Here is a tiny trained network, its code and every weight. The questions are about switching its units off for an input and a class, where a switched-off unit gives its printed mean instead of its output.

import numpy as np


def w(rows, s, z=0):
    codes = np.array(rows[::2]) - 128.0
    scale = np.full(codes.shape[1], s)
    scale[-1] = z or s
    return codes * scale


def f(y):
    return y / 2 * (1 + np.tanh(0.7978845608 * (y + 0.044715 * y**3)))


def log_softmax(a):
    a = a - a.max(-1, keepdims=True)
    return a - np.log(np.exp(a).sum(-1, keepdims=True))


def net(x, mask):
    res = np.array(x, float).reshape(1, 5) / 4 @ E
    y = f(res @ A[0][:, :-1].T + A[0][:, -1])
    res = res + np.where(mask, y, B[0][:, -1]) @ B[0][:, :-1]
    return log_softmax(res[-1] @ U[:, :-1].T + U[:, -1])


A, B = {}, {}
E = w([
[159,115,187,248,122],'x0',
[158,110,106,64,2],'x1',
[37,37,200,116,182],'x2',
[203,184,32,129,159],'x3',
[238,47,100,116,161],'x4',
],0.007)
A[0] = w([
[147,147,90,25,12,196],'n1',
[220,116,42,166,160,204],'n2',
[85,165,83,66,183,174],'n3',
[68,170,148,92,172,203],'n4',
[72,102,142,66,152,193],'n5',
[88,232,124,132,157,253],'n6',
[108,21,218,143,143,193],'n7',
[114,49,178,125,126,195],'n8',
[84,190,181,188,97,176],'n9',
[83,172,176,211,93,168],'n10',
[221,131,74,168,190,180],'n11',
[166,154,104,206,158,242],'n12',
[158,149,112,131,94,158],'n13',
[34,133,137,80,213,199],'n14',
[194,126,73,168,185,171],'n15',
[184,144,43,53,15,182],'n16',
[188,109,104,171,156,217],'n17',
[99,1,205,127,142,195],'n18',
],0.0089,0.0035)
B[0] = w([
[192,25,133,165,131,235],'n1',
[198,160,167,67,140,214],'n2',
[116,105,73,79,89,165],'n3',
[79,109,80,119,101,162],'n4',
[93,96,94,111,156,163],'n5',
[125,122,116,119,66,183],'n6',
[65,149,156,178,229,188],'n7',
[102,109,145,181,208,166],'n8',
[111,157,145,196,59,173],'n9',
[92,162,175,198,74,173],'n10',
[183,203,161,56,150,203],'n11',
[139,179,174,113,105,186],'n12',
[177,128,134,127,128,156],'n13',
[40,119,71,94,127,177],'n14',
[170,201,150,61,138,187],'n15',
[254,57,157,143,149,247],'n16',
[150,174,153,103,166,178],'n17',
[80,123,135,159,241,192],'n18',
],0.0086,0.011)
U = w([
[197,33,139,125,112,141],'0',
[98,188,171,203,14,79],'1',
[64,134,150,174,234,254],'2',
[60,115,40,41,77,29],'3',
[167,254,156,17,132,87],'4',
],0.0093,0.00037)

Each question gives the input, the list of numbers given to net, and the class t.
The units are the neurons (one row each of A and B). Each row of codes is followed by its name. A weight is (code - 128) times the scale printed after its matrix; where a second scale follows, it is the last column's (A, B and U).
mask holds one flag per neuron, in row order. A switched-off neuron (its flag False) gives its mean, the last column of its row in B, instead of its output. The means were averaged over made-up inputs and are rounded, as every weight is.
A unit's drop is (log p(t) with every unit on - log p(t) with that unit switched off) / (log p(t) with every unit on - log p(t) with every unit switched off).
The circuit of an input: a set's keep is (log p(t) with only the set's units on - log p(t) with every unit switched off) / (log p(t) with every unit on - log p(t) with every unit switched off). Starting from the 12 units with the biggest drops (on a tie, the unit counted first), units are removed one at a time, each time the one whose removal leaves the highest keep (on an exact tie, the one counted first), for as long as the keep stays at least 0.8.
circuit, biggest first: the units of the circuit, biggest drop first
k most important neurons: the k neurons with the biggest drops, biggest first
drop of u: that unit's drop, to one decimal
input [-5,-3,6,1,-2], class 3: circuit, biggest first : [n14 n3]
input [-6,5,5,8,-7], class 3: circuit, biggest first : [n3 n2]
input [2,4,-7,-4,-6], class 1: circuit, biggest first : [n9]
input [1,1,-6,-4,6], class 4: circuit, biggest first : [n11 n2 n17]
input [-5,4,-3,-8,-8], class 1: 2 most important neurons : [n9 n10]
input [-6,6,0,-3,-6], class 0: 2 most important neurons : [n1 n16]
input [4,-6,1,-4,-8], class 1: 3 most important neurons : [n9 n10 n6]
input [3,-5,2,-1,-8], class 1: 2 most important neurons : [n9 n10]
input [-2,6,7,1,-8], class 3: drop of n14 : 0.2
input [-3,3,4,0,0], class 2: drop of n16 : 0.1
input [0,-1,-4,-2,-1], class 1: drop of n16 : 0.2
